Below are the code and all the weights of a small trained network. Each question names an input and a class and asks about switching units off, where a switched-off unit gives its printed mean instead of its output.

import numpy as np


def w(rows, s, z=0):
    codes = np.array(rows[::2]) - 128.0
    scale = np.full(codes.shape[1], s)
    scale[-1] = z or s
    return codes * scale


def f(y):
    return y / 2 * (1 + np.tanh(0.7978845608 * (y + 0.044715 * y**3)))


def log_softmax(a):
    a = a - a.max(-1, keepdims=True)
    return a - np.log(np.exp(a).sum(-1, keepdims=True))


def net(x, mask):
    res = np.array(x, float).reshape(1, 8) / 4 @ E
    y = f(res @ A[0][:, :-1].T + A[0][:, -1])
    res = res + np.where(mask, y, B[0][:, -1]) @ B[0][:, :-1]
    return log_softmax(res[-1] @ U[:, :-1].T + U[:, -1])


A, B = {}, {}
E = w([
[73,146,245],'x0',
[122,192,46],'x1',
[1,139,88],'x2',
[184,234,168],'x3',
[163,78,146],'x4',
[97,130,123],'x5',
[76,60,96],'x6',
[184,58,145],'x7',
],0.0079)
A[0] = w([
[89,20,78,35],'neuron 1',
[197,105,249,126],'neuron 2',
[94,95,168,89],'neuron 3',
[36,155,133,71],'neuron 4',
[181,74,193,136],'neuron 5',
[209,181,98,20],'neuron 6',
[85,211,40,13],'neuron 7',
[73,80,136,136],'neuron 8',
[159,117,40,117],'neuron 9',
[131,60,42,140],'neuron 10',
[168,64,160,121],'neuron 11',
[160,132,67,187],'neuron 12',
[143,193,29,191],'neuron 13',
[53,78,84,164],'neuron 14',
[83,110,99,45],'neuron 15',
[103,59,96,86],'neuron 16',
[186,148,53,174],'neuron 17',
[61,83,67,156],'neuron 18',
[8,178,164,36],'neuron 19',
[151,137,85,93],'neuron 20',
[177,138,217,117],'neuron 21',
[163,133,215,94],'neuron 22',
[105,131,107,253],'neuron 23',
[122,205,43,248],'neuron 24',
],0.012,0.0032)
B[0] = w([
[168,67,163,191],'neuron 1',
[48,180,112,245],'neuron 2',
[136,140,149,150],'neuron 3',
[103,39,155,170],'neuron 4',
[36,128,52,206],'neuron 5',
[142,101,158,176],'neuron 6',
[115,105,2,183],'neuron 7',
[141,121,133,167],'neuron 8',
[162,106,175,176],'neuron 9',
[181,136,215,191],'neuron 10',
[126,118,84,182],'neuron 11',
[182,90,128,168],'neuron 12',
[216,152,83,196],'neuron 13',
[121,53,148,193],'neuron 14',
[103,112,131,147],'neuron 15',
[148,65,169,167],'neuron 16',
[191,121,138,184],'neuron 17',
[136,84,106,192],'neuron 18',
[58,100,128,187],'neuron 19',
[156,128,155,143],'neuron 20',
[121,186,146,207],'neuron 21',
[117,191,139,195],'neuron 22',
[149,66,101,156],'neuron 23',
[221,75,21,201],'neuron 24',
],0.0075,0.012)
U = w([
[162,155,138,38],'0',
[112,238,218,91],'1',
[85,160,127,165],'2',
[110,143,250,87],'3',
[102,104,77,23],'4',
[191,110,145,254],'5',
[145,77,172,194],'6',
[187,154,102,113],'7',
],0.013,0.0051)

Each question gives the input, the list of numbers given to net, and the class t.
The units are the neurons (one row each of A and B). Each row of codes is followed by its name. A weight is (code - 128) times the scale printed after its matrix; where a second scale follows, it is the last column's (A, B and U).
mask holds one flag per neuron, in row order. A switched-off neuron (its flag False) gives its mean, the last column of its row in B, instead of its output. The means were averaged over made-up inputs and are rounded, as every weight is.
A unit's drop is (log p(t) with every unit on - log p(t) with that unit switched off) / (log p(t) with every unit on - log p(t) with every unit switched off).
The circuit of an input: a set's keep is (log p(t) with only the set's units on - log p(t) with every unit switched off) / (log p(t) with every unit on - log p(t) with every unit switched off). Starting from the 12 units with the biggest drops (on a tie, the unit counted first), units are removed one at a time, each time the one whose removal leaves the highest keep (on an exact tie, the one counted first), for as long as the keep stays at least 0.8.
units of the circuit, in order: the units of the circuit, biggest drop first
unit that matters most: the unit with the biggest drop
k most important neurons: the k neurons with the biggest drops, biggest first
drop when u is switched off: that unit's drop, to one decimal
input [5,-7,7,1,8,-8,5,5], class 3: units of the circuit, in order	[neuron 24; neuron 7]
input [-5,-2,-1,-1,-7,-1,-3,-8], class 7: units of the circuit, in order	[neuron 13; neuron 24]
input [8,-5,8,4,-1,1,-5,-8], class 3: unit that matters most	neuron 4
input [1,-6,-1,0,4,-1,-5,3], class 2: 3 most important neurons	[neuron 5; neuron 10; neuron 11]
input [2,-6,-7,-1,6,6,5,2], class 2: 2 most important neurons	[neuron 5; neuron 2]
input [-8,5,7,2,4,8,-5,-5], class 7: 2 most important neurons	[neuron 13; neuron 7]
input [-8,3,3,-1,-6,6,-1,1], class 7: 3 most important neurons	[neuron 7; neuron 13; neuron 24]
input [3,-5,-1,-7,4,7,-6,7], class 2: 2 most important neurons	[neuron 5; neuron 2]
input [4,-3,1,-1,-1,8,-3,8], class 2: 2 most important neurons	[neuron 10; neuron 5]
input [1,-5,-6,-8,2,-3,-3,2], class 2: 2 most important neurons	[neuron 5; neuron 2]
input [-4,-5,-6,7,1,-1,5,-2], class 1: drop when neuron 24 is switched off	0.2
input [-2,-4,-6,2,8,3,-2,-6], class 1: drop when neuron 24 is switched off	0.1
input [5,4,2,-5,-5,-1,0,3], class 6: drop when neuron 5 is switched off	0.3
input [-8,-7,6,-6,-8,3,0,-7], class 6: unit that matters most	neuron 10
